Below are the code and all the weights of a small trained network. Each question names an input and a class and asks about switching units off, where a switched-off unit gives its printed mean instead of its output.

import numpy as np


def w(rows, s, z=0):
    codes = np.array(rows[::2]) - 128.0
    scale = np.full(codes.shape[1], s)
    scale[-1] = z or s
    return codes * scale


def f(y):
    return np.maximum(y, 0)


def log_softmax(a):
    a = a - a.max(-1, keepdims=True)
    return a - np.log(np.exp(a).sum(-1, keepdims=True))


def net(x, mask):
    res = np.array(x, float).reshape(1, 8) / 4 @ E
    y = f(res @ A[0][:, :-1].T + A[0][:, -1])
    res = res + np.where(mask, y, B[0][:, -1]) @ B[0][:, :-1]
    return log_softmax(res[-1] @ U[:, :-1].T + U[:, -1])


A, B = {}, {}
E = w([
[127,129,128,128],'x0',
[127,128,129,127],'x1',
[130,128,129,128],'x2',
[182,162,97,1],'x3',
[129,130,128,129],'x4',
[218,12,74,134],'x5',
[227,196,121,171],'x6',
[160,100,243,110],'x7',
],0.0078)
A[0] = w([
[118,116,86,125,84],'n1',
[162,107,108,146,59],'n2',
[77,115,66,123,52],'n3',
[115,163,52,151,68],'n4',
[107,113,119,224,128],'n5',
[81,229,134,142,16],'n6',
[164,92,104,144,54],'n7',
[124,169,3,169,72],'n8',
[150,75,94,112,50],'n9',
[52,81,102,88,83],'n10',
[193,84,79,175,103],'n11',
[149,152,125,144,98],'n12',
[143,61,85,123,34],'n13',
[159,154,95,47,219],'n14',
[121,116,139,194,110],'n15',
[187,185,115,170,4],'n16',
[174,119,205,126,137],'n17',
[206,193,94,188,69],'n18',
[159,110,108,149,66],'n19',
],0.015,0.0029)
B[0] = w([
[134,111,141,163,162],'n1',
[99,148,147,137,174],'n2',
[149,111,151,89,189],'n3',
[175,138,184,132,204],'n4',
[206,122,5,112,243],'n5',
[41,222,188,174,234],'n6',
[98,177,170,127,186],'n7',
[220,144,211,119,255],'n8',
[83,164,150,146,190],'n9',
[72,42,112,119,208],'n10',
[74,192,157,156,245],'n11',
[103,106,134,126,156],'n12',
[65,175,154,116,200],'n13',
[221,131,11,170,238],'n14',
[214,134,69,112,203],'n15',
[53,47,109,97,196],'n16',
[197,144,205,132,200],'n17',
[54,23,77,84,238],'n18',
[96,147,146,125,172],'n19',
],0.019,0.0086)
U = w([
[74,247,113,178,3],'0',
[165,185,52,164,247],'1',
[203,113,228,133,62],'2',
[88,73,123,131,162],'3',
],0.013,0.0039)

Each question gives the input, the list of numbers given to net, and the class t.
The units are the neurons (one row each of A and B). Each row of codes is followed by its name. A weight is (code - 128) times the scale printed after its matrix; where a second scale follows, it is the last column's (A, B and U).
mask holds one flag per neuron, in row order. A switched-off neuron (its flag False) gives its mean, the last column of its row in B, instead of its output. The means were averaged over made-up inputs and are rounded, as every weight is.
A unit's drop is (log p(t) with every unit on - log p(t) with that unit switched off) / (log p(t) with every unit on - log p(t) with every unit switched off).
The circuit of an input: a set's keep is (log p(t) with only the set's units on - log p(t) with every unit switched off) / (log p(t) with every unit on - log p(t) with every unit switched off). Starting from the 12 units with the biggest drops (on a tie, the unit counted first), units are removed one at a time, each time the one whose removal leaves the highest keep (on an exact tie, the one counted first), for as long as the keep stays at least 0.8.
circuit, biggest first: the units of the circuit, biggest drop first
top k neurons: the k neurons with the biggest drops, biggest first
drop of u: that unit's drop, to one decimal
input [-8,-5,3,1,6,-2,4,-8], class 2: circuit, biggest first : n8
input [-3,4,7,-4,6,-2,-7,-6], class 3: top 2 neurons : n10, n17
input [7,-6,2,3,7,4,-3,1], class 0: circuit, biggest first : n5, n18, n8
input [-8,-1,-8,8,7,4,0,7], class 1: top 2 neurons : n14, n8
input [-6,-8,1,-8,-3,3,5,7], class 1: top 3 neurons : n5, n8, n15
input [4,-6,6,7,0,2,-7,-8], class 2: top 4 neurons : n8, n5, n3, n4
input [4,4,1,-4,-3,-3,-4,-3], class 1: top 2 neurons : n18, n5
input [-6,-3,2,0,3,6,-1,-7], class 2: top 3 neurons : n8, n6, n4
input [6,4,6,6,7,-3,8,-7], class 3: top 2 neurons : n18, n16
input [4,3,-8,-7,5,1,-7,-3], class 1: top 2 neurons : n5, n18
input [0,-8,-6,-4,-8,-1,6,-4], class 3: top 3 neurons : n18, n16, n14
input [7,5,-6,-1,-3,7,3,-6], class 0: top 2 neurons : n11, n13
input [-7,-2,-5,3,1,0,4,-6], class 2: drop of n8 : 1.0
input [1,1,-5,-7,-8,8,-1,2], class 0: circuit, biggest first : n11
input [6,4,1,-1,-3,-6,7,6], class 3: drop of n18 : 0.8
input [0,8,3,2,-3,-4,7,-8], class 2: drop of n8 : 1.6
